Below are the code and all the weights of a small trained network. Each question names an input and a target symbol and asks about switching units off, where a switched-off unit gives its printed mean instead of its output.

import numpy as np


def w(rows, s, z=0):
    codes = np.array(rows[::2]) - 128.0
    scale = np.full(codes.shape[1], s)
    scale[-1] = z or s
    return codes * scale


def f(y):
    return np.maximum(y, 0)


def softmax(a):
    e = np.exp(a - a.max(-1, keepdims=True))
    return e / e.sum(-1, keepdims=True)


def log_softmax(a):
    a = a - a.max(-1, keepdims=True)
    return a - np.log(np.exp(a).sum(-1, keepdims=True))


def net(x, mask):
    ids = ['αβδεθλμξπστφω'.index(c) for c in x.split()]
    T = len(ids)
    res = E[ids] + P[:T]
    r = res
    for j in range(2):
        rows = slice(4 * j, 4 * j + 4)
        q, k, v = (r @ M[0][rows].T for M in (Q, K, V))
        z = softmax(np.where(np.tri(T) > 0, q @ k.T / 4**0.5, -1e9)) @ v
        o = O[0][rows]
        res = res + np.where(mask[j], z, o[:, -1]) @ o[:, :-1]
    y = f(res @ A[0][:, :-1].T + A[0][:, -1])
    res = res + np.where(mask[2:6], y, B[0][:, -1]) @ B[0][:, :-1]
    return log_softmax(res[-1] @ U[:, :-1].T + U[:, -1])


Q, K, V, O, A, B = {}, {}, {}, {}, {}, {}
E = w([
[99,105,153,111,137],'α',
[52,34,141,198,108],'β',
[94,127,102,67,75],'δ',
[83,130,98,56,73],'ε',
[80,142,145,95,120],'θ',
[113,133,146,140,123],'λ',
[27,193,122,83,100],'μ',
[139,100,70,188,105],'ξ',
[84,235,53,154,120],'π',
[78,126,16,111,84],'σ',
[254,107,155,115,93],'τ',
[123,112,219,138,26],'φ',
[199,206,91,58,75],'ω',
],0.018)
P = w([
[190,1,162,109,120],'0',
[122,116,147,115,125],'1',
[99,131,140,125,91],'2',
[116,103,134,148,71],'3',
[102,108,148,118,23],'4',
[109,104,153,115,25],'5',
],0.0078)
Q[0] = w([
[150,80,160,181,182],'head 1',
[172,103,204,104,117],'head 1',
[107,137,166,88,166],'head 1',
[32,93,123,177,95],'head 1',
[139,120,238,93,117],'head 2',
[252,166,132,102,185],'head 2',
[81,145,160,178,129],'head 2',
[165,170,98,195,173],'head 2',
],0.012)
K[0] = w([
[116,151,167,88,208],'head 1',
[106,123,113,118,124],'head 1',
[165,117,53,120,136],'head 1',
[206,247,122,114,39],'head 1',
[118,140,124,154,120],'head 2',
[157,112,129,18,148],'head 2',
[35,57,135,159,118],'head 2',
[136,159,101,103,166],'head 2',
],0.012)
V[0] = w([
[44,191,130,178,128],'head 1',
[135,101,231,127,96],'head 1',
[150,173,196,116,99],'head 1',
[72,57,134,194,152],'head 1',
[175,215,117,254,29],'head 2',
[116,54,149,206,108],'head 2',
[163,71,205,163,113],'head 2',
[117,81,55,149,137],'head 2',
],0.01)
O[0] = w([
[57,186,111,123,148,57],'head 1',
[160,193,202,127,100,217],'head 1',
[149,172,119,83,116,160],'head 1',
[83,106,185,238,108,106],'head 1',
[120,197,101,135,239,185],'head 2',
[126,199,114,251,75,254],'head 2',
[213,187,135,117,103,236],'head 2',
[120,91,122,166,123,147],'head 2',
],0.011,0.0059)
A[0] = w([
[80,135,102,176,89,40],'neuron 1',
[177,212,150,128,131,5],'neuron 2',
[185,135,2,108,29,105],'neuron 3',
[149,181,133,225,152,75],'neuron 4',
],0.0085,0.0032)
B[0] = w([
[111,4,81,115,147,181],'neuron 1',
[35,102,50,105,119,231],'neuron 2',
[137,62,255,182,234,247],'neuron 3',
[141,250,239,3,148,238],'neuron 4',
],0.0068,0.012)
U = w([
[168,152,86,189,27,95],'α',
[136,169,121,138,140,51],'β',
[117,135,170,98,147,32],'δ',
[82,123,200,85,150,2],'ε',
[121,147,110,101,66,134],'θ',
[141,182,104,166,99,196],'λ',
[53,147,131,68,94,51],'μ',
[85,193,184,235,194,211],'ξ',
[88,180,76,119,201,182],'π',
[50,124,141,165,166,150],'σ',
[230,173,95,109,158,241],'τ',
[163,253,106,96,167,100],'φ',
[181,168,103,41,219,151],'ω',
],0.0075,0.0053)

Each question gives the input, a string of symbols that net reads in full, and the target symbol t.
The units are the heads (4 rows each of Q, K, V and O) and the neurons (one row each of A and B). Each row of codes is followed by its name. A weight is (code - 128) times the scale printed after its matrix; where a second scale follows, it is the last column's (O, A, B and U).
mask holds one flag per unit, heads first, then neurons. A switched-off unit (its flag False) gives its mean, the last column of its rows in O or B, instead of its output. The means were averaged over made-up inputs and are rounded, as every weight is.
A unit's drop is (log p(t) with every unit on - log p(t) with that unit switched off) / (log p(t) with every unit on - log p(t) with every unit switched off).
The circuit of an input: a set's keep is (log p(t) with only the set's units on - log p(t) with every unit switched off) / (log p(t) with every unit on - log p(t) with every unit switched off). Starting from all 6 units, units are removed one at a time, each time the one whose removal leaves the highest keep (on an exact tie, the one counted first), for as long as the keep stays at least 0.8.
circuit, biggest first: the units of the circuit, biggest drop first
most important unit: the unit with the biggest drop
k most important neurons: the k neurons with the biggest drops, biggest first
heads that matter: for each layer, one digit per head in row order, 1 if its drop is at least 0.15 and else 0, layers parted by /
drop of u: that unit's drop, to one decimal
input ω ξ σ, target ω: heads that matter -> 10
input σ ξ μ, target σ: most important unit -> head 1
input ξ σ φ λ, target φ: heads that matter -> 01
input α λ α θ α σ, target σ: 3 most important neurons -> [neuron 3; neuron 4; neuron 1]
input φ ε μ, target φ: heads that matter -> 11
input ε μ φ α, target φ: circuit, biggest first -> [head 2; neuron 3; head 1]
input σ σ ε φ θ θ, target φ: circuit, biggest first -> [head 2; neuron 3]
input α θ α φ, target φ: heads that matter -> 01
input α π μ, target π: heads that matter -> 10
input α β δ, target ξ: heads that matter -> 01
input ξ φ ξ τ, target φ: heads that matter -> 01
input ξ δ ε, target ξ: circuit, biggest first -> [head 2; head 1]
input μ ξ ω α β ε, target ξ: circuit, biggest first -> [neuron 3; head 2]
input ε π ξ θ, target π: heads that matter -> 11
input φ ξ ξ, target φ: most important unit -> neuron 4
input σ ξ π ξ ξ, target π: 2 most important neurons -> [neuron 3; neuron 1]
input α ε π π α, target π: circuit, biggest first -> [head 1; head 2]
input α α α β ξ, target ξ: circuit, biggest first -> [head 2; neuron 3]
input α σ α, target σ: circuit, biggest first -> [head 1; head 2]
input π α σ ω α ε, target ω: circuit, biggest first -> [head 1]
input σ φ φ δ, target φ: drop of head 2 -> 0.9
input ξ δ π, target π: drop of head 1 -> 0.4
input ω φ θ, target ω: drop of neuron 3 -> 0.1
